Below is a small trained network, with its code and all its weights. Each question gives an input and a class and asks what happens when units are switched off, that is, made to give their printed mean instead of their output.

import numpy as np


def w(rows, s, z=0):
    codes = np.array(rows[::2]) - 128.0
    scale = np.full(codes.shape[1], s)
    scale[-1] = z or s
    return codes * scale


def norm(h):
    return h / np.sqrt((h * h).mean(-1, keepdims=True) + 1e-5)


def f(y):
    return np.maximum(y, 0)


def log_softmax(a):
    a = a - a.max(-1, keepdims=True)
    return a - np.log(np.exp(a).sum(-1, keepdims=True))


def net(x, mask):
    res = np.array(x, float).reshape(1, 6) / 4 @ E
    u = 0
    for l in range(2):
        y = f(norm(res) @ A[l][:, :-1].T + A[l][:, -1])
        res = res + np.where(mask[u : u + 8], y, B[l][:, -1]) @ B[l][:, :-1]
        u += 8
    return log_softmax(norm(res)[-1] @ U[:, :-1].T + U[:, -1])


A, B = {}, {}
E = w([
[145,241,192,101,50,62,53,134,145,159,112],'x0',
[121,127,124,129,128,124,122,124,126,125,130],'x1',
[144,177,76,233,163,118,100,164,161,98,95],'x2',
[131,128,123,125,123,126,125,129,125,128,127],'x3',
[176,111,154,148,194,85,176,130,48,11,176],'x4',
[131,122,128,129,124,128,127,132,127,133,128],'x5',
],0.0011)
A[0] = w([
[117,7,68,130,176,167,191,130,72,88,144,57],'0.n1',
[119,144,229,13,104,119,154,109,116,140,181,76],'0.n2',
[94,46,168,2,67,187,167,60,78,196,174,123],'0.n3',
[181,46,102,174,159,174,221,88,109,80,157,97],'0.n4',
[89,34,96,66,152,217,144,115,144,190,132,3],'0.n5',
[149,111,208,50,107,128,147,111,98,142,188,80],'0.n6',
[28,72,53,127,141,173,168,170,220,202,115,172],'0.n7',
[80,165,120,114,39,178,77,101,195,227,66,134],'0.n8',
],0.0019,0.0023)
B[0] = w([
[108,202,206,120,94,119,55,150,217,226,104,227],'0.n1',
[127,59,101,124,87,195,91,59,77,138,84,208],'0.n2',
[101,159,120,156,144,4,213,156,197,122,198,252],'0.n3',
[73,117,94,61,151,103,114,176,167,137,86,236],'0.n4',
[45,81,58,234,42,5,238,85,143,82,133,168],'0.n5',
[115,72,98,137,105,186,81,86,92,108,81,191],'0.n6',
[181,96,117,179,51,156,137,47,20,91,135,228],'0.n7',
[58,75,115,114,215,92,158,174,165,101,112,248],'0.n8',
],0.0025,0.0023)
A[1] = w([
[88,175,115,133,103,78,84,133,165,110,95,143],'1.n1',
[119,158,115,123,192,138,80,192,164,112,81,233],'1.n2',
[171,109,115,91,74,172,105,55,25,124,141,68],'1.n3',
[160,104,103,169,99,254,89,44,69,128,90,29],'1.n4',
[76,65,162,16,153,114,153,131,162,160,143,97],'1.n5',
[114,121,136,125,168,134,149,166,171,168,126,235],'1.n6',
[226,207,149,181,136,114,137,135,134,106,176,6],'1.n7',
[128,152,139,122,141,73,138,143,144,90,146,125],'1.n8',
],0.0035,0.0012)
B[1] = w([
[176,103,134,130,182,161,168,140,92,86,169,219],'1.n1',
[64,71,84,139,72,61,200,80,147,141,146,253],'1.n2',
[120,81,38,242,65,157,141,63,117,68,30,176],'1.n3',
[249,211,182,56,69,205,10,52,4,10,25,165],'1.n4',
[213,223,184,90,200,194,56,199,108,135,133,245],'1.n5',
[126,123,120,174,63,113,126,77,118,121,134,207],'1.n6',
[139,162,203,34,150,176,76,169,147,201,146,174],'1.n7',
[126,145,123,128,121,191,80,128,141,171,85,187],'1.n8',
],0.0034)
U = w([
[14,18,14,242,81,19,252,101,238,174,201,230],'0',
[240,240,250,8,235,236,26,245,150,221,227,136],'1',
[244,105,50,209,11,245,15,7,2,8,6,7],'2',
],0.0042,0.0022)

Each question gives the input, the list of numbers given to net, and the class t.
The units are the neurons (one row each of A and B). Each row of codes is followed by its name. A weight is (code - 128) times the scale printed after its matrix; where a second scale follows, it is the last column's (A, B and U).
mask holds one flag per neuron, layer by layer. A switched-off neuron (its flag False) gives its mean, the last column of its row in B, instead of its output. The means were averaged over made-up inputs and are rounded, as every weight is.
A unit's drop is (log p(t) with every unit on - log p(t) with that unit switched off) / (log p(t) with every unit on - log p(t) with every unit switched off).
The circuit of an input: a set's keep is (log p(t) with only the set's units on - log p(t) with every unit switched off) / (log p(t) with every unit on - log p(t) with every unit switched off). Starting from the 12 units with the biggest drops (on a tie, the unit counted first), units are removed one at a time, each time the one whose removal leaves the highest keep (on an exact tie, the one counted first), for as long as the keep stays at least 0.8.
units of the circuit, in order: the units of the circuit, biggest drop first
k most important neurons: the k neurons with the biggest drops, biggest first
top k neurons in layer l: the k neurons of layer l with the biggest drops, biggest first
drop when u is switched off: that unit's drop, to one decimal
input [-5,8,3,7,1,5], class 0: 2 most important neurons	0.n4; 0.n1
input [6,2,6,-6,0,-1], class 0: 2 most important neurons	1.n2; 1.n5
input [1,0,-4,2,-3,-6], class 1: units of the circuit, in order	1.n5
input [4,-2,0,-7,-5,3], class 1: units of the circuit, in order	1.n5; 0.n8
input [2,-6,0,-6,-5,-4], class 1: top 2 neurons in layer 0	0.n8; 0.n7
input [7,0,1,-5,7,-1], class 1: 2 most important neurons	1.n7; 0.n7
input [-6,-6,0,-8,2,-6], class 1: 4 most important neurons	1.n5; 0.n4; 0.n1; 1.n3
input [1,4,0,0,-1,3], class 1: 3 most important neurons	1.n5; 0.n8; 1.n3
input [-2,-7,-6,-7,-1,-8], class 0: 2 most important neurons	0.n3; 0.n5
input [1,-4,8,-3,-7,7], class 0: top 3 neurons in layer 0	0.n8; 0.n2; 0.n6
input [-1,-3,1,-6,7,3], class 0: top 2 neurons in layer 1	1.n2; 1.n4
input [2,-3,7,-7,-7,6], class 0: top 2 neurons in layer 0	0.n8; 0.n2
input [-3,-5,7,-8,7,-6], class 0: drop when 1.n2 is switched off	0.1
input [-2,1,-3,7,3,-2], class 1: drop when 1.n5 is switched off	0.4
input [-2,5,-5,0,-3,1], class 0: units of the circuit, in order	0.n3
input [5,1,6,0,8,-5], class 1: drop when 1.n7 is switched off	0.5
